Here is a tiny trained network, its code and every weight. The questions are about switching its units off for an input and a target symbol, where a switched-off unit gives its printed mean instead of its output.

import numpy as np


def w(rows, s, z=0):
    codes = np.array(rows[::2]) - 128.0
    scale = np.full(codes.shape[1], s)
    scale[-1] = z or s
    return codes * scale


def f(y):
    return np.maximum(y, 0)


def softmax(a):
    e = np.exp(a - a.max(-1, keepdims=True))
    return e / e.sum(-1, keepdims=True)


def log_softmax(a):
    a = a - a.max(-1, keepdims=True)
    return a - np.log(np.exp(a).sum(-1, keepdims=True))


def net(x, mask):
    ids = ['ΔΘΛΞΩβζηφ'.index(c) for c in x.split()]
    T = len(ids)
    res = E[ids] + P[:T]
    r = res
    for j in range(2):
        rows = slice(2 * j, 2 * j + 2)
        q, k, v = (r @ M[0][rows].T for M in (Q, K, V))
        z = softmax(np.where(np.tri(T) > 0, q @ k.T / 2**0.5, -1e9)) @ v
        o = O[0][rows]
        res = res + np.where(mask[j], z, o[:, -1]) @ o[:, :-1]
    y = f(res @ A[0][:, :-1].T + A[0][:, -1])
    res = res + np.where(mask[2:6], y, B[0][:, -1]) @ B[0][:, :-1]
    return log_softmax(res[-1] @ U[:, :-1].T + U[:, -1])


Q, K, V, O, A, B = {}, {}, {}, {}, {}, {}
E = w([
[178,49,41,38],'Δ',
[112,133,29,3],'Θ',
[142,100,101,89],'Λ',
[136,81,20,10],'Ξ',
[104,106,246,146],'Ω',
[81,217,126,36],'β',
[91,108,146,143],'ζ',
[123,103,146,50],'η',
[107,57,113,164],'φ',
],0.019)
P = w([
[129,254,58,64],'0',
[27,132,168,110],'1',
[40,141,151,150],'2',
[80,126,123,194],'3',
[137,181,60,172],'4',
[78,164,139,177],'5',
],0.0058)
Q[0] = w([
[96,161,115,125],'h1',
[134,199,158,247],'h1',
[120,49,106,128],'h2',
[76,103,117,94],'h2',
],0.013)
K[0] = w([
[49,207,91,217],'h1',
[171,200,255,155],'h1',
[81,234,183,143],'h2',
[59,202,202,189],'h2',
],0.0092)
V[0] = w([
[163,127,154,203],'h1',
[70,76,45,155],'h1',
[52,171,173,71],'h2',
[128,255,24,137],'h2',
],0.0083)
O[0] = w([
[97,132,163,108,3],'h1',
[126,128,103,200,183],'h1',
[138,255,152,101,219],'h2',
[79,147,132,76,187],'h2',
],0.01,0.011)
A[0] = w([
[45,193,106,194,129],'n1',
[87,39,144,103,35],'n2',
[217,120,2,192,255],'n3',
[201,172,130,39,113],'n4',
],0.0077,0.0018)
B[0] = w([
[185,139,73,145,201],'n1',
[135,101,198,96,132],'n2',
[45,117,255,119,242],'n3',
[182,71,146,190,254],'n4',
],0.009,0.0093)
U = w([
[183,69,118,100,115],'Δ',
[110,180,105,99,192],'Θ',
[155,120,107,140,75],'Λ',
[104,122,105,113,2],'Ξ',
[139,145,172,112,79],'Ω',
[170,153,107,138,160],'β',
[129,165,110,159,70],'ζ',
[247,96,126,139,170],'η',
[66,109,106,165,212],'φ',
],0.013,0.0044)

Each question gives the input, a string of symbols that net reads in full, and the target symbol t.
The units are the heads (2 rows each of Q, K, V and O) and the neurons (one row each of A and B). Each row of codes is followed by its name. A weight is (code - 128) times the scale printed after its matrix; where a second scale follows, it is the last column's (O, A, B and U).
mask holds one flag per unit, heads first, then neurons. A switched-off unit (its flag False) gives its mean, the last column of its rows in O or B, instead of its output. The means were averaged over made-up inputs and are rounded, as every weight is.
A unit's drop is (log p(t) with every unit on - log p(t) with that unit switched off) / (log p(t) with every unit on - log p(t) with every unit switched off).
The circuit of an input: a set's keep is (log p(t) with only the set's units on - log p(t) with every unit switched off) / (log p(t) with every unit on - log p(t) with every unit switched off). Starting from all 6 units, units are removed one at a time, each time the one whose removal leaves the highest keep (on an exact tie, the one counted first), for as long as the keep stays at least 0.8.
units of the circuit, in order: the units of the circuit, biggest drop first
top k neurons: the k neurons with the biggest drops, biggest first
which heads matter: for each layer, one digit per head in row order, 1 if its drop is at least 0.15 and else 0, layers parted by /
drop when u is switched off: that unit's drop, to one decimal
input φ Ω η Θ Ξ, target Ω: which heads matter => 01
input φ φ φ Δ Θ, target φ: which heads matter => 01
input Ξ Ξ φ Θ φ Θ, target φ: units of the circuit, in order => h2; n3; h1
input Λ β Θ Θ Λ ζ, target Θ: which heads matter => 10
input Ξ φ Ξ, target φ: units of the circuit, in order => n3; h2; h1
input Δ ζ φ ζ Λ, target φ: top 3 neurons => n3; n1; n4
input φ ζ Θ Δ, target φ: top 3 neurons => n3; n1; n4
input ζ φ η Ξ Δ, target φ: top 2 neurons => n3; n1
input Ω φ Ξ, target φ: units of the circuit, in order => n3; h1; h2
input Δ β φ, target Θ: drop when n4 is switched off => 0.3
input β η φ, target Θ: drop when n1 is switched off => 0.0
input β φ Θ ζ, target Θ: drop when n4 is switched off => 0.6
input φ Θ Θ φ ζ Λ, target φ: drop when n4 is switched off => 0.1
